The symbols move the items like this.
Z700: b>Z460, d>Z252, s>Z969, n>Z291
Z931: b>Z450, d>Z728, s>Z372, n>Z625
Z146: b>Z291, d>Z798, s>Z500, n>Z455
Z129: b>Z407, d>Z736, s>Z373, n>Z238
Z159: b>Z207, d>Z485, s>Z454, n>Z393
Z18: b>Z710, d>Z68, s>Z129, n>Z736
Z774: b>Z832, d>Z648, s>Z487, n>Z807
Z975: b>Z718, d>Z375, s>Z424, n>Z308
Z81: b>Z49, d>Z445, s>Z709, n>Z639
Z64: b>Z211, d>Z88, s>Z307, n>Z339
Z761: b>Z776, d>Z207, s>Z997, n>Z168
Z356: b>Z373, d>Z183, s>Z681, n>Z332
Z393: b>Z159, d>Z832, s>Z472, n>Z186
Z183: b>Z238, d>Z718, s>Z332, n>Z56
Z10: b>Z68, d>Z307, s>Z84, n>Z402
Z135: b>Z283, d>Z356, s>Z651, n>Z681
Z736: b>Z18, d>Z10, s>Z238, n>Z84
Z214: b>Z385, d>Z141, s>Z460, n>Z200
Z252: b>Z200, d>Z616, s>Z291, n>Z626
Z487: b>Z186, d>Z807, s>Z506, n>Z665
Z776: b>Z665, d>Z282, s>Z137, n>Z761
Z84: b>Z736, d>Z402, s>Z183, n>Z718
Z860: b>Z455, d>Z19, s>Z55, n>Z66
Z50: b>Z308, d>Z710, s>Z445, n>Z407
Z230: b>Z517, d>Z137, s>Z19, n>Z385
Z950: b>Z798, d>Z230, s>Z860, n>Z19
Z238: b>Z129, d>Z84, s>Z356, n>Z183
Z639: b>Z81, d>Z278, s>Z62, n>Z283
Z578: b>Z616, d>Z506, s>Z798, n>Z517
Z407: b>Z50, d>Z18, s>Z278, n>Z129
Z674: b>Z332, d>Z424, s>Z756, n>Z49
Z913: b>Z62, d>Z135, s>Z545, n>Z651
Z282: b>Z669, d>Z841, s>Z761, n>Z207
Z116: b>Z436, d>Z700, s>Z350, n>Z969
Z283: b>Z639, d>Z373, s>Z913, n>Z135
Z330: b>Z350, d>Z364, s>Z211, n>Z79
Z853: b>Z472, d>Z487, s>Z578, n>Z506
Z210: b>Z307, d>Z450, s>Z887, n>Z629
Z307: b>Z826, d>Z339, s>Z402, n>Z210
Z174: b>Z681, d>Z674, s>Z608, n>Z756
Z385: b>Z230, d>Z997, s>Z884, n>Z214
Z231: b>Z790, d>Z179, s>Z931, n>Z728
Z445: b>Z936, d>Z407, s>Z639, n>Z278
Z628: b>Z141, d>Z472, s>Z252, n>Z616
Z485: b>Z545, d>Z621, s>Z393, n>Z832
Z651: b>Z913, d>Z681, s>Z485, n>Z621
Z55: b>Z684, d>Z66, s>Z231, n>Z179
Z141: b>Z997, d>Z454, s>Z200, n>Z628
Z710: b>Z866, d>Z254, s>Z407, n>Z18
Z626: b>Z252, d>Z578, s>Z146, n>Z798
Z278: b>Z445, d>Z129, s>Z283, n>Z373
Z884: b>Z19, d>Z214, s>Z436, n>Z460
Z350: b>Z397, d>Z969, s>Z763, n>Z330
Z545: b>Z841, d>Z651, s>Z159, n>Z485
Z826: b>Z800, d>Z64, s>Z10, n>Z307
Z800: b>Z203, d>Z211, s>Z68, n>Z826
Z186: b>Z393, d>Z774, s>Z853, n>Z487
Z625: b>Z931, d>Z990, s>Z198, n>Z203
Z332: b>Z356, d>Z56, s>Z174, n>Z674
Z616: b>Z628, d>Z853, s>Z626, n>Z578
Z756: b>Z174, d>Z49, s>Z648, n>Z687
Z179: b>Z55, d>Z436, s>Z728, n>Z397
Z936: b>Z424, d>Z50, s>Z81, n>Z445
Z198: b>Z372, d>Z203, s>Z710, n>Z254
Z969: b>Z116, d>Z291, s>Z330, n>Z364
Z887: b>Z402, d>Z629, s>Z975, n>Z375
Z402: b>Z10, d>Z210, s>Z718, n>Z887
Z500: b>Z364, d>Z455, s>Z88, n>Z684
Z424: b>Z56, d>Z308, s>Z49, n>Z936
Z137: b>Z310, d>Z761, s>Z385, n>Z997
Z990: b>Z728, d>Z350, s>Z203, n>Z763
Z687: b>Z756, d>Z81, s>Z842, n>Z709
Z373: b>Z278, d>Z238, s>Z135, n>Z356
Z728: b>Z231, d>Z397, s>Z625, n>Z990
Z254: b>Z198, d>Z800, s>Z18, n>Z68
Z665: b>Z487, d>Z669, s>Z310, n>Z776
Z798: b>Z626, d>Z517, s>Z455, n>Z950
Z310: b>Z506, d>Z776, s>Z230, n>Z137
Z339: b>Z64, d>Z790, s>Z210, n>Z450
Z19: b>Z950, d>Z385, s>Z66, n>Z884
Z364: b>Z969, d>Z146, s>Z79, n>Z500
Z718: b>Z84, d>Z887, s>Z56, n>Z975
Z790: b>Z88, d>Z55, s>Z450, n>Z231
Z608: b>Z621, d>Z756, s>Z774, n>Z648
Z372: b>Z629, d>Z625, s>Z866, n>Z198
Z832: b>Z485, d>Z608, s>Z186, n>Z774
Z898: b>Z842, d>Z62, s>Z282, n>Z841
Z375: b>Z887, d>Z372, s>Z308, n>Z866
Z763: b>Z990, d>Z330, s>Z800, n>Z211
Z455: b>Z146, d>Z950, s>Z684, n>Z860
Z291: b>Z700, d>Z626, s>Z364, n>Z146
Z454: b>Z168, d>Z393, s>Z628, n>Z472
Z506: b>Z853, d>Z665, s>Z517, n>Z310
Z517: b>Z578, d>Z310, s>Z950, n>Z230
Z79: b>Z330, d>Z500, s>Z64, n>Z88
Z211: b>Z763, d>Z79, s>Z826, n>Z64
Z681: b>Z135, d>Z332, s>Z621, n>Z174
Z200: b>Z214, d>Z628, s>Z700, n>Z252
Z648: b>Z608, d>Z687, s>Z807, n>Z842
Z66: b>Z860, d>Z884, s>Z179, n>Z436
Z308: b>Z975, d>Z866, s>Z936, n>Z50
Z207: b>Z282, d>Z545, s>Z168, n>Z159
Z56: b>Z183, d>Z975, s>Z674, n>Z424
Z62: b>Z709, d>Z283, s>Z841, n>Z913
Z669: b>Z807, d>Z898, s>Z776, n>Z282
Z841: b>Z898, d>Z913, s>Z207, n>Z545
Z68: b>Z254, d>Z826, s>Z736, n>Z10
Z472: b>Z454, d>Z186, s>Z616, n>Z853
Z684: b>Z500, d>Z860, s>Z790, n>Z55
Z450: b>Z339, d>Z231, s>Z629, n>Z931
Z807: b>Z774, d>Z842, s>Z665, n>Z669
Z709: b>Z687, d>Z639, s>Z898, n>Z62
Z436: b>Z66, d>Z460, s>Z397, n>Z116
Z621: b>Z651, d>Z174, s>Z832, n>Z608
Z842: b>Z648, d>Z709, s>Z669, n>Z898
Z49: b>Z674, d>Z936, s>Z687, n>Z81
Z629: b>Z210, d>Z931, s>Z375, n>Z372
Z203: b>Z625, d>Z763, s>Z254, n>Z800
Z997: b>Z137, d>Z168, s>Z214, n>Z141
Z866: b>Z375, d>Z198, s>Z50, n>Z710
Z88: b>Z79, d>Z684, s>Z339, n>Z790
Z168: b>Z761, d>Z159, s>Z141, n>Z454
Z397: b>Z179, d>Z116, s>Z990, n>Z350
Z460: b>Z884, d>Z200, s>Z116, n>Z700

In the rows, 150 means zero.

The rows follow the links: the fewer symbols apart two items are, the more alike their rows tend to be.

Named rows; a name shown again gets a slightly different row:
Z282: 194 141 212 223 185 93 174 83 189 182 104 169 75 164 176 140 103 77 167 87 176 183 136 43 199 90 192 237 205 174 187 167 129 204 124 169 147 220 161 192 237 60 182 142 207 140 127 161 132 70 97 96 132 148 219 106 88 124 205 73 202
Z969: 111 140 129 105 118 198 138 186 86 117 130 129 255 124 61 89 152 258 94 131 148 121 167 113 123 256 142 52 97 82 178 152 140 132 63 162 118 45 171 74 164 190 114 161 147 150 80 143 245 209 191 177 204 192 208 148 115 163 116 177 157
Z621: 197 153 195 217 185 90 170 92 212 188 142 173 45 173 223 184 127 41 194 130 164 187 130 119 192 50 177 258 212 205 147 160 144 189 195 153 167 255 143 223 185 78 189 140 181 144 183 160 78 69 97 105 105 120 148 127 141 130 201 94 174
Z231: 101 148 98 79 112 210 129 212 92 112 170 124 253 129 88 128 181 254 112 182 130 114 170 202 105 241 117 43 89 100 140 139 159 104 121 142 138 52 152 83 99 229 110 160 113 157 129 139 210 233 205 198 189 176 133 176 173 174 96 215 120
Z339: 105 156 91 74 115 210 129 217 101 117 188 126 233 132 114 151 193 236 126 201 126 115 166 242 104 221 111 54 92 116 122 133 168 96 156 133 150 68 142 97 72 238 116 158 97 160 157 138 186 237 206 203 177 163 97 191 203 175 94 223 101
Z10: 122 166 93 94 127 185 131 203 144 134 214 138 169 148 178 198 200 167 161 231 122 130 155 296 116 155 108 110 121 164 90 128 179 99 232 121 176 134 122 145 43 228 139 154 88 161 217 137 113 207 185 196 140 133 34 203 246 173 112 222 84
Z49: 182 165 161 182 174 110 157 126 212 178 181 169 55 175 243 218 158 48 205 184 147 174 133 212 170 48 150 236 196 216 111 144 164 159 254 135 186 248 125 224 116 127 183 142 140 151 229 152 51 104 119 137 97 108 71 164 204 142 178 139 132
Z183: 160 171 129 144 159 136 144 159 192 160 204 158 89 166 232 225 182 84 199 217 134 156 138 270 149 77 129 195 171 206 91 136 177 130 270 123 189 215 119 206 71 173 170 147 110 157 244 147 56 144 143 163 106 110 34 188 236 155 152 176 103
Z884: 127 133 158 141 137 175 150 157 100 131 102 137 228 130 59 76 129 234 98 94 162 136 163 49 144 236 163 85 119 88 201 160 126 160 33 173 111 67 179 86 212 144 125 157 176 146 57 153 247 171 168 148 201 193 255 124 73 151 137 139 187
Z198: 119 163 90 87 124 192 130 211 134 128 212 138 186 146 163 190 202 185 154 229 121 125 157 288 108 171 107 94 115 153 95 128 180 95 220 123 171 118 128 137 45 235 131 155 86 158 206 139 130 218 190 201 146 137 42 202 237 174 107 225 85
Z990: 101 152 93 76 114 211 128 216 93 114 174 124 245 129 94 136 185 248 115 188 128 113 169 217 105 237 117 48 88 106 134 135 161 102 134 140 141 55 149 88 91 232 112 160 105 158 139 140 202 233 204 201 185 171 120 183 184 173 95 216 112
Z68: 122 167 91 93 128 189 128 205 140 135 211 138 175 149 173 198 201 174 161 231 120 128 154 292 113 160 108 106 119 160 92 129 180 99 230 122 173 127 124 144 45 232 133 154 86 164 215 137 119 211 189 199 142 135 37 203 241 173 109 223 86
Z545: 198 148 208 226 187 87 173 86 204 185 121 176 56 170 200 161 113 53 183 106 172 186 132 77 197 67 185 251 210 192 170 163 138 200 160 160 156 242 153 212 215 66 186 141 198 142 157 161 104 66 94 98 116 132 187 116 111 126 207 80 190
Z81: 184 164 163 188 176 109 158 122 213 179 178 169 51 176 242 216 154 46 205 180 149 176 132 206 170 48 153 240 199 218 113 145 165 161 249 136 184 253 128 225 123 122 186 142 145 150 228 153 50 101 116 132 95 109 74 160 200 140 180 134 134
Z616: 156 131 192 182 156 138 165 115 132 153 85 151 173 141 89 82 105 178 117 69 176 155 152 4 170 186 183 148 154 112 213 170 118 188 39 182 115 124 181 123 250 94 145 151 205 139 61 159 220 122 134 120 180 183 275 103 53 138 170 97 210
Z913: 196 156 191 212 187 93 167 94 213 186 146 173 44 174 229 189 131 40 196 138 162 186 131 135 190 49 172 258 210 208 144 156 148 185 206 149 171 257 139 226 176 87 194 143 176 146 191 161 71 73 99 110 104 116 136 133 152 130 199 98 167
Z700: 124 134 151 131 129 179 147 161 95 128 109 136 234 127 59 79 133 241 95 101 159 132 164 62 140 242 158 79 111 86 198 158 130 153 37 172 111 60 177 80 201 155 121 157 170 146 61 150 249 180 174 154 203 194 247 128 81 154 133 146 182
Z450: 104 152 89 76 115 209 127 216 104 118 191 127 231 135 115 152 194 230 128 205 126 114 166 246 103 217 111 55 95 119 118 133 169 96 165 132 151 72 140 101 71 240 117 157 94 161 163 136 178 235 202 204 174 159 90 192 205 176 95 227 102
Z146: 120 133 144 124 127 186 143 167 93 126 114 133 241 127 58 80 136 246 96 108 157 130 165 71 133 247 154 71 106 82 193 155 133 149 40 169 114 55 177 80 195 165 117 157 167 148 65 147 250 188 178 162 202 194 238 132 86 155 129 155 176
Z330: 103 144 107 87 114 211 131 207 87 114 159 126 256 125 76 114 173 260 105 164 137 115 168 173 108 252 125 42 91 94 152 145 152 113 98 150 129 43 158 75 119 217 110 160 121 155 112 141 225 228 202 192 196 181 158 169 152 171 102 202 131
Z485: 198 147 210 222 187 89 173 84 202 184 117 172 60 168 195 158 112 58 180 104 175 186 132 70 196 71 186 251 208 188 173 165 136 201 154 162 154 239 154 208 220 64 186 140 200 142 151 161 108 64 94 99 120 132 192 113 106 124 206 78 192
Z364: 110 138 123 102 118 198 136 189 86 117 135 127 255 124 61 94 155 258 96 137 146 120 168 121 121 257 140 51 95 83 175 151 142 129 67 159 120 41 170 72 157 193 112 158 143 150 86 145 245 212 193 178 204 191 200 151 120 162 112 182 153
Z200: 141 132 175 163 145 157 156 135 115 143 92 144 205 133 69 76 115 208 105 79 169 146 159 23 157 216 175 117 132 98 211 167 121 177 32 178 111 94 180 102 235 119 135 153 195 143 52 156 240 147 151 133 190 189 271 111 59 142 156 117 202
Z841: 198 149 207 221 187 88 172 86 207 186 123 175 55 170 203 167 115 51 186 111 172 188 132 86 196 63 184 254 212 193 166 164 138 200 168 160 158 246 151 211 210 68 188 141 193 142 160 162 100 66 94 101 114 127 181 118 119 127 203 82 187
Z860: 117 136 140 118 124 191 142 173 88 123 119 131 246 126 59 84 143 253 95 115 152 126 167 85 130 252 150 63 103 84 188 154 133 142 49 166 115 50 174 74 185 172 116 157 160 149 67 149 249 195 183 164 202 194 229 137 97 157 123 162 169
Z736: 141 168 105 112 142 165 135 188 167 143 216 147 132 160 206 215 195 127 180 232 124 141 149 296 127 118 115 144 143 186 87 129 181 108 259 119 185 172 121 175 48 209 152 148 93 160 237 140 82 182 167 185 122 118 24 199 248 164 127 205 86
Z88: 102 148 102 81 112 213 131 209 89 114 164 125 255 127 83 118 177 257 107 172 132 115 169 188 106 249 121 42 88 97 148 140 155 109 109 145 132 45 155 79 107 223 110 161 117 155 120 139 219 230 203 195 192 177 148 174 164 172 99 208 125
Z18: 137 168 104 111 139 169 135 190 166 143 217 148 139 157 202 214 196 134 179 231 124 138 149 298 125 124 113 142 138 183 88 129 183 106 256 120 186 165 118 171 47 211 148 149 93 161 235 140 88 186 173 185 124 120 24 199 249 167 125 210 88

Each walk starts at a row. The symbols on each line, taken left to right, move it on to the next item.
Each answer is a row, close to the row of the item it stands for.
---
130 170 99 102 134 178 133 199 151 136 216 140 153 152 190 206 199 151 171 232 121 136 153 299 120 140 110 126 131 174 88 129 180 103 244 120 180 151 124 161 44 221 144 153 89 161 229 139 98 198 177 192 132 126 29 202 248 169 117 216 86
s d b b s n	150 170 116 128 148 154 139 174 179 155 214 153 114 164 221 222 191 105 188 225 126 149 144 290 136 95 120 169 155 196 87 131 180 119 265 121 188 194 119 189 58 196 160 148 99 159 244 143 70 169 156 175 113 112 24 194 247 161 139 194 93
d s s b s s d	185 163 169 188 177 107 160 119 214 179 178 171 48 176 242 214 153 44 205 177 149 176 132 199 174 47 156 242 200 218 116 146 162 163 246 138 186 254 127 226 127 120 188 143 149 151 225 154 53 96 112 129 97 109 82 158 194 140 183 130 138
---
115 137 133 114 123 193 143 178 88 123 119 131 250 123 58 84 147 252 93 120 152 124 165 92 128 251 147 61 101 84 187 154 134 140 51 164 115 48 174 77 178 177 116 157 154 150 72 148 247 200 186 166 202 195 224 141 101 159 118 167 166
d d s s s s	101 151 93 76 114 212 126 215 97 114 182 126 242 130 101 139 190 245 115 192 127 114 167 222 105 235 115 47 90 108 131 136 163 100 140 138 144 58 149 91 87 234 112 158 105 159 146 139 198 235 207 201 182 170 115 186 187 175 95 220 112
s s b s n n n s	164 170 134 150 160 133 146 156 194 163 203 159 82 166 234 223 180 80 198 213 134 161 139 266 151 73 131 200 175 211 93 135 176 134 267 125 190 224 118 208 76 169 173 144 114 156 245 146 53 142 142 159 103 109 36 185 234 155 154 172 104
---
101 148 99 84 113 211 129 212 92 116 166 124 254 129 86 124 179 255 108 176 135 115 169 194 106 244 120 40 90 97 142 140 158 109 116 146 135 50 153 80 104 226 109 160 113 156 124 140 216 233 205 197 192 176 139 176 168 174 98 212 121
n b b b s	101 154 90 75 113 212 125 217 98 116 184 125 238 131 109 145 194 240 123 200 127 113 167 236 104 227 113 52 94 114 125 136 168 99 151 135 145 66 144 95 77 237 115 157 99 161 152 136 186 234 205 203 178 164 102 187 196 176 95 222 104
s d s n d	104 158 86 75 115 207 127 217 106 116 192 129 227 135 120 157 196 227 128 207 123 114 164 255 104 215 109 59 96 122 116 132 169 95 170 132 153 74 140 103 67 240 119 158 94 160 167 137 173 233 205 203 170 158 85 191 211 175 96 226 99
---
112 164 88 82 122 198 125 213 122 123 206 132 201 142 151 179 200 201 146 222 120 121 159 280 108 186 108 81 104 144 103 127 176 94 203 127 165 102 129 125 49 237 126 157 87 161 195 136 142 225 197 203 156 146 56 201 230 174 103 228 90
s d n d b b n s	117 165 89 85 121 196 128 211 130 127 211 133 191 143 158 187 202 191 151 226 119 124 160 286 107 175 107 91 113 150 98 128 179 96 213 122 168 111 128 131 47 235 130 157 87 161 202 137 132 221 194 203 150 139 46 202 235 175 103 228 85
s s b s n n n s	190 162 172 196 181 103 162 115 213 182 170 171 48 177 240 208 148 40 205 167 154 179 133 186 176 44 158 248 204 216 122 149 160 168 239 141 180 255 131 227 139 110 190 140 155 150 218 154 55 92 108 125 96 109 93 152 184 138 187 123 143
---
197 156 191 210 186 93 169 99 214 185 149 175 44 176 232 192 131 40 196 144 162 184 130 140 186 47 171 258 210 210 142 156 150 184 211 148 175 259 138 223 170 88 192 140 175 146 197 158 67 76 100 112 102 115 129 136 157 131 198 100 163
s s b d s	193 142 214 225 185 93 174 83 187 182 102 171 83 163 169 136 103 81 163 86 177 182 135 37 195 96 191 233 201 171 190 167 127 207 120 170 142 217 163 190 239 60 180 142 209 139 121 161 135 68 99 93 133 148 225 104 83 123 202 73 205
n s n s s b	140 130 174 156 143 158 156 137 110 140 96 144 208 134 67 77 118 213 104 80 169 144 161 26 155 219 172 111 134 95 210 166 121 172 33 176 108 90 183 99 233 123 131 154 192 144 54 154 241 152 153 136 194 190 271 114 61 145 149 120 199
---
197 157 188 207 185 94 168 100 215 186 151 175 41 175 233 196 135 39 198 148 159 184 129 149 189 46 168 255 209 213 139 155 152 181 216 145 176 257 136 227 165 93 191 139 170 147 201 158 65 78 102 113 100 113 122 138 162 132 196 105 159
b d s s n d s d	196 156 193 215 185 91 168 93 213 186 143 173 45 173 222 188 128 42 196 136 164 187 129 129 191 50 176 258 211 208 146 157 147 189 201 152 170 256 142 224 180 82 191 140 179 145 189 160 76 71 98 108 105 118 141 130 146 128 201 95 169
s n s b s b b s	162 128 197 189 161 131 164 111 136 155 87 154 160 143 97 88 102 164 122 69 175 162 152 2 175 178 187 159 159 117 213 170 118 194 45 182 116 134 180 129 251 87 150 147 209 140 65 160 212 115 129 113 177 178 276 100 51 134 176 92 212
---
151 130 184 174 151 146 161 124 124 148 86 149 187 139 80 78 110 194 112 74 173 151 155 12 163 203 181 128 144 106 212 169 119 183 36 177 112 107 183 111 244 105 141 151 199 141 56 157 232 135 143 124 187 189 273 105 55 138 160 105 206
b n b n d d	181 136 209 213 175 106 171 91 167 173 88 165 114 156 136 110 100 116 145 72 178 175 144 9 189 128 194 206 187 147 203 171 120 205 82 176 129 183 175 164 255 66 168 145 213 138 91 163 173 82 108 100 154 161 257 100 61 127 193 75 211
b b d b n n b	195 143 212 226 184 93 174 84 193 182 107 172 74 166 179 143 105 71 172 92 177 182 135 48 197 85 190 241 204 176 185 167 130 204 132 167 147 225 160 196 234 60 182 140 208 139 134 162 125 67 95 95 128 142 213 105 90 125 205 73 200
---
134 170 102 106 138 172 134 193 158 143 215 143 143 154 199 210 198 138 176 232 124 138 151 299 121 128 112 134 138 178 88 129 181 104 250 122 181 161 119 166 45 215 148 151 92 160 233 141 92 190 174 189 128 121 25 202 248 167 122 210 86
d d s s s	160 169 129 141 157 143 143 161 188 158 207 156 92 167 232 225 182 87 196 218 133 155 140 274 144 83 127 189 168 205 91 135 177 127 268 125 188 211 117 203 67 177 167 145 110 156 245 146 60 149 147 165 107 109 30 189 238 157 147 180 101
n n s d s b b	178 165 155 178 173 116 155 131 207 174 186 167 59 175 242 220 162 53 204 192 144 173 134 228 167 54 146 228 190 216 103 141 169 152 258 134 188 245 123 221 107 137 183 143 134 150 235 149 50 113 122 139 96 105 62 168 209 144 175 145 124
